Here is a tiny trained network, its code and every weight. The questions are about switching its units off for an input and a target symbol, where a switched-off unit gives its printed mean instead of its output.

import numpy as np


def w(rows, s, z=0):
    codes = np.array(rows[::2]) - 128.0
    scale = np.full(codes.shape[1], s)
    scale[-1] = z or s
    return codes * scale


def norm(h):
    return h / np.sqrt((h * h).mean(-1, keepdims=True) + 1e-5)


def f(y):
    return y / 2 * (1 + np.tanh(0.7978845608 * (y + 0.044715 * y**3)))


def softmax(a):
    e = np.exp(a - a.max(-1, keepdims=True))
    return e / e.sum(-1, keepdims=True)


def log_softmax(a):
    a = a - a.max(-1, keepdims=True)
    return a - np.log(np.exp(a).sum(-1, keepdims=True))


def net(x, mask):
    ids = ['ΔΞΠΣΦΨΩαβζθμτ'.index(c) for c in x.split()]
    T = len(ids)
    res = E[ids] + P[:T]
    u = 0
    for l in range(2):
        r = norm(res)
        for j in range(2):
            rows = slice(4 * j, 4 * j + 4)
            q, k, v = (r @ M[l][rows].T for M in (Q, K, V))
            z = softmax(np.where(np.tri(T) > 0, q @ k.T / 4**0.5, -1e9)) @ v
            o = O[l][rows]
            res = res + np.where(mask[u + j], z, o[:, -1]) @ o[:, :-1]
        u += 2
        y = f(norm(res) @ A[l][:, :-1].T + A[l][:, -1])
        res = res + np.where(mask[u : u + 8], y, B[l][:, -1]) @ B[l][:, :-1]
        u += 8
    return log_softmax(norm(res)[-1] @ U[:, :-1].T + U[:, -1])


Q, K, V, O, A, B = {}, {}, {}, {}, {}, {}
E = w([
[70,149,92,85,46,108],'Δ',
[131,102,121,116,107,130],'Ξ',
[91,134,76,91,203,68],'Π',
[121,94,169,67,208,200],'Σ',
[79,150,181,150,65,91],'Φ',
[136,59,147,75,78,111],'Ψ',
[52,225,203,157,131,145],'Ω',
[116,148,172,191,29,108],'α',
[118,97,132,25,117,142],'β',
[120,100,217,196,229,148],'ζ',
[183,20,191,82,162,180],'θ',
[228,150,15,93,255,176],'μ',
[137,84,142,126,73,109],'τ',
],0.003)
P = w([
[203,185,197,50,35,8],'0',
[160,96,193,87,58,83],'1',
[128,75,177,102,74,104],'2',
[104,65,159,113,75,118],'3',
[84,60,146,122,77,130],'4',
[69,59,133,130,78,140],'5',
[56,63,122,137,78,148],'6',
[44,68,112,143,75,151],'7',
[33,72,101,148,72,161],'8',
],0.0015)
Q[0] = w([
[15,104,203,186,254,129],'0.h1',
[87,158,29,78,111,65],'0.h1',
[192,199,89,233,76,87],'0.h1',
[163,211,108,208,55,134],'0.h1',
[119,187,156,184,140,126],'0.h2',
[153,63,154,116,102,80],'0.h2',
[87,170,72,99,120,64],'0.h2',
[143,186,134,81,116,163],'0.h2',
],0.0045)
K[0] = w([
[137,162,141,193,253,151],'0.h1',
[95,160,40,115,98,119],'0.h1',
[85,136,155,183,42,43],'0.h1',
[67,139,170,161,53,74],'0.h1',
[120,157,192,168,125,96],'0.h2',
[180,181,100,112,131,185],'0.h2',
[96,168,91,88,120,71],'0.h2',
[95,83,124,125,82,128],'0.h2',
],0.0056)
V[0] = w([
[254,178,123,164,125,149],'0.h1',
[177,188,128,101,3,149],'0.h1',
[86,92,153,131,185,178],'0.h1',
[145,134,61,48,112,175],'0.h1',
[114,94,162,116,79,200],'0.h2',
[144,138,136,153,214,242],'0.h2',
[112,140,189,74,28,143],'0.h2',
[213,138,134,159,68,159],'0.h2',
],0.0023)
O[0] = w([
[19,132,65,91,135,150,56],'0.h1',
[113,4,90,102,220,106,111],'0.h1',
[174,148,93,146,53,109,149],'0.h1',
[113,30,177,163,139,184,126],'0.h1',
[104,120,119,41,66,151,172],'0.h2',
[124,59,53,87,205,88,14],'0.h2',
[180,131,193,75,98,157,253],'0.h2',
[141,112,54,105,122,110,104],'0.h2',
],0.0023,0.0014)
A[0] = w([
[154,161,66,27,125,45,191],'0.n1',
[92,223,76,4,96,69,254],'0.n2',
[83,236,99,238,214,81,119],'0.n3',
[117,162,100,184,75,142,3],'0.n4',
[139,180,99,139,55,64,78],'0.n5',
[40,201,181,188,75,98,39],'0.n6',
[93,163,35,152,223,114,180],'0.n7',
[215,100,141,97,119,185,223],'0.n8',
],0.0026,0.00093)
B[0] = w([
[176,209,180,182,109,179,167],'0.n1',
[154,130,213,203,87,164,237],'0.n2',
[107,5,128,46,153,131,101],'0.n3',
[198,137,109,111,222,169,61],'0.n4',
[142,89,178,102,187,160,123],'0.n5',
[124,86,93,59,138,119,217],'0.n6',
[108,72,150,102,80,122,75],'0.n7',
[95,153,121,202,124,75,255],'0.n8',
],0.0029,0.00093)
Q[1] = w([
[93,65,217,88,57,195],'1.h1',
[190,217,43,79,169,109],'1.h1',
[174,218,2,100,161,53],'1.h1',
[99,45,220,126,75,204],'1.h1',
[152,170,162,103,138,88],'1.h2',
[122,106,71,133,110,146],'1.h2',
[89,117,77,130,107,180],'1.h2',
[174,142,171,121,126,98],'1.h2',
],0.0052)
K[1] = w([
[255,139,48,118,171,187],'1.h1',
[76,105,197,97,44,105],'1.h1',
[26,137,191,94,38,81],'1.h1',
[251,120,49,146,190,180],'1.h1',
[85,96,191,138,74,142],'1.h2',
[226,110,90,153,125,152],'1.h2',
[190,192,23,155,164,157],'1.h2',
[52,119,185,58,62,105],'1.h2',
],0.0047)
V[1] = w([
[103,152,190,230,216,130],'1.h1',
[177,92,113,80,154,74],'1.h1',
[171,2,191,92,78,88],'1.h1',
[188,148,73,215,194,188],'1.h1',
[249,170,74,89,138,122],'1.h2',
[116,68,181,144,91,163],'1.h2',
[152,148,35,166,196,121],'1.h2',
[200,134,158,79,138,9],'1.h2',
],0.0023)
O[1] = w([
[137,154,119,100,61,114,132],'1.h1',
[169,164,70,170,150,178,151],'1.h1',
[64,195,103,192,98,180,221],'1.h1',
[238,139,114,116,202,141,94],'1.h1',
[19,176,120,231,79,162,101],'1.h2',
[159,141,40,49,254,63,194],'1.h2',
[68,57,214,128,95,184,1],'1.h2',
[144,169,35,91,105,226,191],'1.h2',
],0.0021,0.0027)
A[1] = w([
[48,166,170,37,128,36,75],'1.n1',
[55,136,139,130,51,194,207],'1.n2',
[64,128,234,228,151,109,150],'1.n3',
[168,144,138,123,40,80,129],'1.n4',
[165,48,135,156,208,131,215],'1.n5',
[108,39,220,96,113,83,176],'1.n6',
[98,252,123,161,65,79,208],'1.n7',
[87,67,66,58,181,97,8],'1.n8',
],0.0037,0.0015)
B[1] = w([
[32,69,27,229,131,110,174],'1.n1',
[68,122,150,194,97,52,200],'1.n2',
[181,208,175,131,52,171,130],'1.n3',
[57,167,165,173,188,150,199],'1.n4',
[23,127,142,207,84,111,141],'1.n5',
[141,254,120,143,50,161,156],'1.n6',
[151,133,217,151,51,177,253],'1.n7',
[171,77,195,41,99,107,108],'1.n8',
],0.0029,0.0033)
U = w([
[116,214,207,150,71,172,207],'Δ',
[46,88,74,212,117,118,179],'Ξ',
[61,37,109,61,105,44,199],'Π',
[85,85,177,60,185,235,2],'Σ',
[137,215,80,80,168,33,70],'Φ',
[211,122,79,52,46,96,20],'Ψ',
[77,201,121,57,226,143,43],'Ω',
[223,170,137,161,177,70,20],'α',
[172,146,119,21,119,194,127],'β',
[129,78,211,151,241,71,90],'ζ',
[203,9,162,128,116,190,49],'θ',
[174,151,23,163,183,227,132],'μ',
[216,74,73,168,117,46,50],'τ',
],0.011,0.0027)

Each question gives the input, a string of symbols that net reads in full, and the target symbol t.
The units are the heads (4 rows each of Q, K, V and O) and the neurons (one row each of A and B). Each row of codes is followed by its name. A weight is (code - 128) times the scale printed after its matrix; where a second scale follows, it is the last column's (O, A, B and U).
mask holds one flag per unit, layer by layer, with each layer's heads first. A switched-off unit (its flag False) gives its mean, the last column of its rows in O or B, instead of its output. The means were averaged over made-up inputs and are rounded, as every weight is.
A unit's drop is (log p(t) with every unit on - log p(t) with that unit switched off) / (log p(t) with every unit on - log p(t) with every unit switched off).
The circuit of an input: a set's keep is (log p(t) with only the set's units on - log p(t) with every unit switched off) / (log p(t) with every unit on - log p(t) with every unit switched off). Starting from the 12 units with the biggest drops (on a tie, the unit counted first), units are removed one at a time, each time the one whose removal leaves the highest keep (on an exact tie, the one counted first), for as long as the keep stays at least 0.8.
circuit, biggest first: the units of the circuit, biggest drop first
unit that matters most: the unit with the biggest drop
top k neurons: the k neurons with the biggest drops, biggest first
k most important neurons of layer l: the k neurons of layer l with the biggest drops, biggest first
heads that matter: for each layer, one digit per head in row order, 1 if its drop is at least 0.15 and else 0, layers parted by /
input Π Δ μ Ξ, target Ξ: heads that matter : 11 / 11
input θ θ Σ Φ Π Ξ Π Π, target Π: circuit, biggest first : (0.n3; 1.n8)
input Π Φ Π, target Ξ: 3 most important neurons of layer 0 : (0.n3; 0.n2; 0.n1)
input Ψ β β, target Ξ: circuit, biggest first : (1.h1; 1.n1)
input Φ Δ β τ Δ θ, target Δ: top neuron : (1.n1)
input β Φ α Ω τ θ μ ζ Π, target Π: heads that matter : 00 / 11
input α ζ ζ μ τ, target τ: circuit, biggest first : (1.h1; 1.n7)
input θ Π Ξ μ ζ θ Φ Ψ Φ, target Φ: top 4 neurons : (0.n6; 1.n7; 0.n8; 0.n4)
input Π μ Σ Ω Φ Φ ζ, target ζ: top 4 neurons : (1.n5; 1.n7; 1.n1; 0.n2)
input θ ζ Ψ θ Π α Δ θ, target Π: top 3 neurons : (0.n2; 0.n1; 1.n7)
input β μ θ Φ Ψ ζ Π τ, target τ: heads that matter : 00 / 10
input Ω μ Π Π Ω, target Ω: heads that matter : 00 / 10
input β Π θ Π ζ ζ ζ, target Π: top 2 neurons : (0.n3; 0.n2)
input α α ζ Σ θ θ, target Ξ: circuit, biggest first : (1.h1; 1.n7; 0.n2; 0.n8)
input ζ Ξ τ ζ Σ, target Δ: circuit, biggest first : (0.h1)
input τ Π Σ Φ β Π ζ Σ, target Ξ: top 3 neurons : (0.n1; 0.n2; 1.n1)
input β μ Ψ, target Ψ: circuit, biggest first : (1.h1; 1.n6; 1.n7)
input α Σ Ψ τ ζ Δ Σ θ, target Δ: circuit, biggest first : (1.n6; 0.n8)
input θ Π α α ζ μ ζ, target ζ: top 2 neurons : (1.n5; 1.n1)
input Ω Σ α Ω, target Ξ: circuit, biggest first : (1.n1; 0.n6; 0.n1)
input τ ζ Ξ Δ Δ Ω Π, target Δ: unit that matters most : 0.n2
input Δ Ξ α β Ξ Δ Π, target Δ: heads that matter : 01 / 00
input Σ Σ Π Ψ Π Π ζ θ Σ, target Π: heads that matter : 01 / 11
input θ β μ τ ζ β θ θ β, target β: top 2 neurons : (1.n1; 1.n7)
